Here is a tiny trained network, its code and every weight. The questions are about switching its units off for an input and a target symbol, where a switched-off unit gives its printed mean instead of its output.

import numpy as np


def w(rows, s, z=0):
    codes = np.array(rows[::2]) - 128.0
    scale = np.full(codes.shape[1], s)
    scale[-1] = z or s
    return codes * scale


def norm(h):
    return h / np.sqrt((h * h).mean(-1, keepdims=True) + 1e-5)


def f(y):
    return np.maximum(y, 0)


def softmax(a):
    e = np.exp(a - a.max(-1, keepdims=True))
    return e / e.sum(-1, keepdims=True)


def log_softmax(a):
    a = a - a.max(-1, keepdims=True)
    return a - np.log(np.exp(a).sum(-1, keepdims=True))


def net(x, mask):
    ids = ['ΓΛΞΠΣΦΨβδεζηθτω'.index(c) for c in x.split()]
    T = len(ids)
    res = E[ids] + P[:T]
    r = norm(res)
    for j in range(2):
        rows = slice(4 * j, 4 * j + 4)
        q, k, v = (r @ M[0][rows].T for M in (Q, K, V))
        z = softmax(np.where(np.tri(T) > 0, q @ k.T / 4**0.5, -1e9)) @ v
        o = O[0][rows]
        res = res + np.where(mask[j], z, o[:, -1]) @ o[:, :-1]
    y = f(norm(res) @ A[0][:, :-1].T + A[0][:, -1])
    res = res + np.where(mask[2:6], y, B[0][:, -1]) @ B[0][:, :-1]
    return log_softmax(norm(res)[-1] @ U[:, :-1].T + U[:, -1])


Q, K, V, O, A, B = {}, {}, {}, {}, {}, {}
E = w([
[125,151,105,125,117],'Γ',
[95,99,128,113,162],'Λ',
[207,217,40,176,50],'Ξ',
[85,41,111,130,161],'Π',
[170,93,98,197,149],'Σ',
[27,56,139,202,140],'Φ',
[87,130,108,146,130],'Ψ',
[116,152,103,132,161],'β',
[148,52,203,100,107],'δ',
[47,137,66,172,240],'ε',
[97,150,124,143,106],'ζ',
[109,161,131,131,106],'η',
[124,162,236,198,105],'θ',
[140,161,129,126,94],'τ',
[171,186,249,96,142],'ω',
],0.015)
P = w([
[154,77,88,72,154],'0',
[64,170,187,183,79],'1',
[56,155,188,170,48],'2',
[53,141,178,176,45],'3',
[46,139,176,170,35],'4',
[51,132,169,165,32],'5',
[52,131,161,162,17],'6',
[92,123,144,150,7],'7',
[56,122,133,149,15],'8',
[76,118,115,131,2],'9',
],0.0059)
Q[0] = w([
[107,155,49,220,51],'head 0',
[30,114,82,196,112],'head 0',
[178,184,19,181,108],'head 0',
[178,76,103,146,173],'head 0',
[241,134,173,177,230],'head 1',
[129,27,255,80,130],'head 1',
[42,213,83,118,156],'head 1',
[90,188,83,132,100],'head 1',
],0.0083)
K[0] = w([
[144,43,2,89,150],'head 0',
[146,69,80,68,62],'head 0',
[191,46,24,161,231],'head 0',
[144,97,93,202,79],'head 0',
[123,213,167,231,26],'head 1',
[30,74,245,225,124],'head 1',
[126,120,88,16,128],'head 1',
[205,191,120,40,144],'head 1',
],0.0078)
V[0] = w([
[153,45,78,177,120],'head 0',
[2,131,119,146,80],'head 0',
[147,147,175,54,159],'head 0',
[123,208,160,91,100],'head 0',
[100,54,74,99,175],'head 1',
[172,131,88,169,31],'head 1',
[61,77,201,160,184],'head 1',
[229,97,139,139,142],'head 1',
],0.0084)
O[0] = w([
[19,108,161,206,109,122],'head 0',
[40,171,116,49,115,253],'head 0',
[205,115,96,64,106,107],'head 0',
[204,143,97,86,186,136],'head 0',
[85,17,95,61,153,146],'head 1',
[91,125,193,210,30,126],'head 1',
[79,146,113,140,255,223],'head 1',
[106,112,20,236,91,70],'head 1',
],0.007,0.0043)
A[0] = w([
[189,57,178,75,114,243],'neuron 0',
[167,35,216,40,254,226],'neuron 1',
[50,224,3,75,115,251],'neuron 2',
[8,57,19,166,67,30],'neuron 3',
],0.0065,0.0018)
B[0] = w([
[131,59,170,91,63,188],'neuron 0',
[166,94,63,108,3,254],'neuron 1',
[232,211,59,187,191,218],'neuron 2',
[237,63,198,93,164,222],'neuron 3',
],0.0071,0.0066)
U = w([
[173,6,182,117,53,182],'Γ',
[110,22,54,70,174,2],'Λ',
[119,146,160,186,79,121],'Ξ',
[51,48,177,146,198,84],'Π',
[81,51,195,255,99,51],'Σ',
[92,212,232,144,147,112],'Φ',
[60,118,122,90,153,55],'Ψ',
[180,73,110,103,138,53],'β',
[224,96,63,216,205,169],'δ',
[120,146,42,47,199,164],'ε',
[69,225,159,52,121,210],'ζ',
[221,210,171,57,105,134],'η',
[114,170,115,119,114,145],'θ',
[146,176,13,207,9,170],'τ',
[177,199,34,165,141,150],'ω',
],0.0087,0.0038)

Each question gives the input, a string of symbols that net reads in full, and the target symbol t.
The units are the heads (4 rows each of Q, K, V and O) and the neurons (one row each of A and B). Each row of codes is followed by its name. A weight is (code - 128) times the scale printed after its matrix; where a second scale follows, it is the last column's (O, A, B and U).
mask holds one flag per unit, heads first, then neurons. A switched-off unit (its flag False) gives its mean, the last column of its rows in O or B, instead of its output. The means were averaged over made-up inputs and are rounded, as every weight is.
A unit's drop is (log p(t) with every unit on - log p(t) with that unit switched off) / (log p(t) with every unit on - log p(t) with every unit switched off).
The circuit of an input: a set's keep is (log p(t) with only the set's units on - log p(t) with every unit switched off) / (log p(t) with every unit on - log p(t) with every unit switched off). Starting from all 6 units, units are removed one at a time, each time the one whose removal leaves the highest keep (on an exact tie, the one counted first), for as long as the keep stays at least 0.8.
units of the circuit, in order: the units of the circuit, biggest drop first
k most important neurons: the k neurons with the biggest drops, biggest first
heads that matter: for each layer, one digit per head in row order, 1 if its drop is at least 0.15 and else 0, layers parted by /
drop when u is switched off: that unit's drop, to one decimal
input δ δ Π Λ ζ ω ω ε Σ Γ, target δ: heads that matter : 01
input Γ Ψ Ψ ζ δ δ Σ, target Σ: heads that matter : 01
input Σ η Φ ζ, target Σ: units of the circuit, in order : (head 0)
input ω ε δ δ ζ η, target ω: heads that matter : 00
input δ δ τ β η δ Γ ε Ψ Λ, target ε: units of the circuit, in order : (head 0; neuron 2)
input Π Π δ Ξ δ Γ Λ η, target Π: units of the circuit, in order : (head 0; head 1)
input ζ Ψ Λ Ψ τ Λ ζ δ Ψ τ, target ζ: heads that matter : 11
input ε δ Ξ Σ ε θ Γ, target ε: heads that matter : 01
input δ ζ ζ δ δ θ ε ζ ε, target δ: heads that matter : 00
input Π δ ζ, target Π: units of the circuit, in order : (head 0; head 1)
input δ η β ζ Ξ δ δ ω η, target δ: units of the circuit, in order : (head 1; neuron 3; neuron 2)
input Γ Π Φ δ δ δ Λ, target ε: units of the circuit, in order : (neuron 2; neuron 0)
input δ ω ζ δ ε ω Π δ β, target δ: units of the circuit, in order : (neuron 3; neuron 2; head 1)
input Γ ε η Ξ η Π ω ω η, target Γ: units of the circuit, in order : (head 1; neuron 3)
input Γ Σ Ξ ε Ψ ε ζ δ δ Ψ, target Γ: most important neuron : (neuron 3)
input ζ ζ ε δ δ δ ζ, target ζ: heads that matter : 01
input ζ ε Γ, target ζ: heads that matter : 11
input Σ θ ε ε Σ τ, target Σ: heads that matter : 10
input ζ ε Π Λ Π ε ε Ψ Ψ β, target ζ: drop when head 0 is switched off : 0.6
input Γ ζ β, target Γ: units of the circuit, in order : (head 1)
input ε Φ ε Ψ δ ζ, target ε: drop when neuron 0 is switched off : 0.0
input ε ζ Ψ Σ τ τ, target ε: drop when neuron 2 is switched off : 0.2
input δ ζ β, target δ: drop when neuron 3 is switched off : 0.1
